Below is a small trained network, with its code and all its weights. Each question gives an input and a class and asks what happens when units are switched off, that is, made to give their printed mean instead of their output.

import numpy as np


def w(rows, s, z=0):
    codes = np.array(rows[::2]) - 128.0
    scale = np.full(codes.shape[1], s)
    scale[-1] = z or s
    return codes * scale


def f(y):
    return y / 2 * (1 + np.tanh(0.7978845608 * (y + 0.044715 * y**3)))


def log_softmax(a):
    a = a - a.max(-1, keepdims=True)
    return a - np.log(np.exp(a).sum(-1, keepdims=True))


def net(x, mask):
    res = np.array(x, float).reshape(1, 3) / 4 @ E
    y = f(res @ A[0][:, :-1].T + A[0][:, -1])
    res = res + np.where(mask, y, B[0][:, -1]) @ B[0][:, :-1]
    return log_softmax(res[-1] @ U[:, :-1].T + U[:, -1])


A, B = {}, {}
E = w([
[34,104,192,113],'x0',
[147,185,10,138],'x1',
[115,184,195,189],'x2',
],0.013)
A[0] = w([
[141,182,145,254,253],'neuron 1',
[226,120,122,149,156],'neuron 2',
[196,112,123,112,180],'neuron 3',
[201,122,103,199,213],'neuron 4',
[109,173,58,111,225],'neuron 5',
[139,154,135,183,125],'neuron 6',
[119,178,104,186,221],'neuron 7',
[167,100,76,96,174],'neuron 8',
[131,184,68,45,238],'neuron 9',
[112,53,176,118,232],'neuron 10',
],0.015,0.0046)
B[0] = w([
[82,171,166,202,253],'neuron 1',
[199,147,170,113,225],'neuron 2',
[173,85,187,103,195],'neuron 3',
[158,131,201,124,236],'neuron 4',
[154,118,122,195,230],'neuron 5',
[145,247,121,137,167],'neuron 6',
[120,127,162,186,205],'neuron 7',
[197,115,101,162,218],'neuron 8',
[131,90,125,180,238],'neuron 9',
[95,85,192,144,248],'neuron 10',
],0.012)
U = w([
[49,57,177,83,119],'0',
[123,196,108,73,3],'1',
[123,97,63,122,209],'2',
[98,252,156,148,195],'3',
[161,226,90,74,45],'4',
[190,129,156,89,115],'5',
],0.015,0.0041)

Each question gives the input, the list of numbers given to net, and the class t.
The units are the neurons (one row each of A and B). Each row of codes is followed by its name. A weight is (code - 128) times the scale printed after its matrix; where a second scale follows, it is the last column's (A, B and U).
mask holds one flag per neuron, in row order. A switched-off neuron (its flag False) gives its mean, the last column of its row in B, instead of its output. The means were averaged over made-up inputs and are rounded, as every weight is.
A unit's drop is (log p(t) with every unit on - log p(t) with that unit switched off) / (log p(t) with every unit on - log p(t) with every unit switched off).
The circuit of an input: a set's keep is (log p(t) with only the set's units on - log p(t) with every unit switched off) / (log p(t) with every unit on - log p(t) with every unit switched off). Starting from all 10 units, units are removed one at a time, each time the one whose removal leaves the highest keep (on an exact tie, the one counted first), for as long as the keep stays at least 0.8.
units of the circuit, in order: the units of the circuit, biggest drop first
k most important neurons: the k neurons with the biggest drops, biggest first
drop of u: that unit's drop, to one decimal
input [-4,8,0], class 5: units of the circuit, in order -> (neuron 8; neuron 4)
input [-3,-7,-5], class 0: units of the circuit, in order -> (neuron 10)
input [2,0,-5], class 2: units of the circuit, in order -> (neuron 4; neuron 1; neuron 2)
input [-8,6,1], class 5: 3 most important neurons -> (neuron 3; neuron 2; neuron 8)
input [8,6,-1], class 2: units of the circuit, in order -> (neuron 1; neuron 10; neuron 4)
input [-6,6,1], class 5: 2 most important neurons -> (neuron 3; neuron 2)
input [5,2,1], class 0: 2 most important neurons -> (neuron 6; neuron 1)
input [7,5,-1], class 2: 2 most important neurons -> (neuron 1; neuron 10)
input [-6,4,1], class 5: 4 most important neurons -> (neuron 3; neuron 2; neuron 8; neuron 4)
input [-5,6,0], class 5: drop of neuron 8 -> 0.2
input [1,-6,4], class 0: drop of neuron 10 -> 0.5
input [-2,-7,-8], class 0: drop of neuron 10 -> 0.8
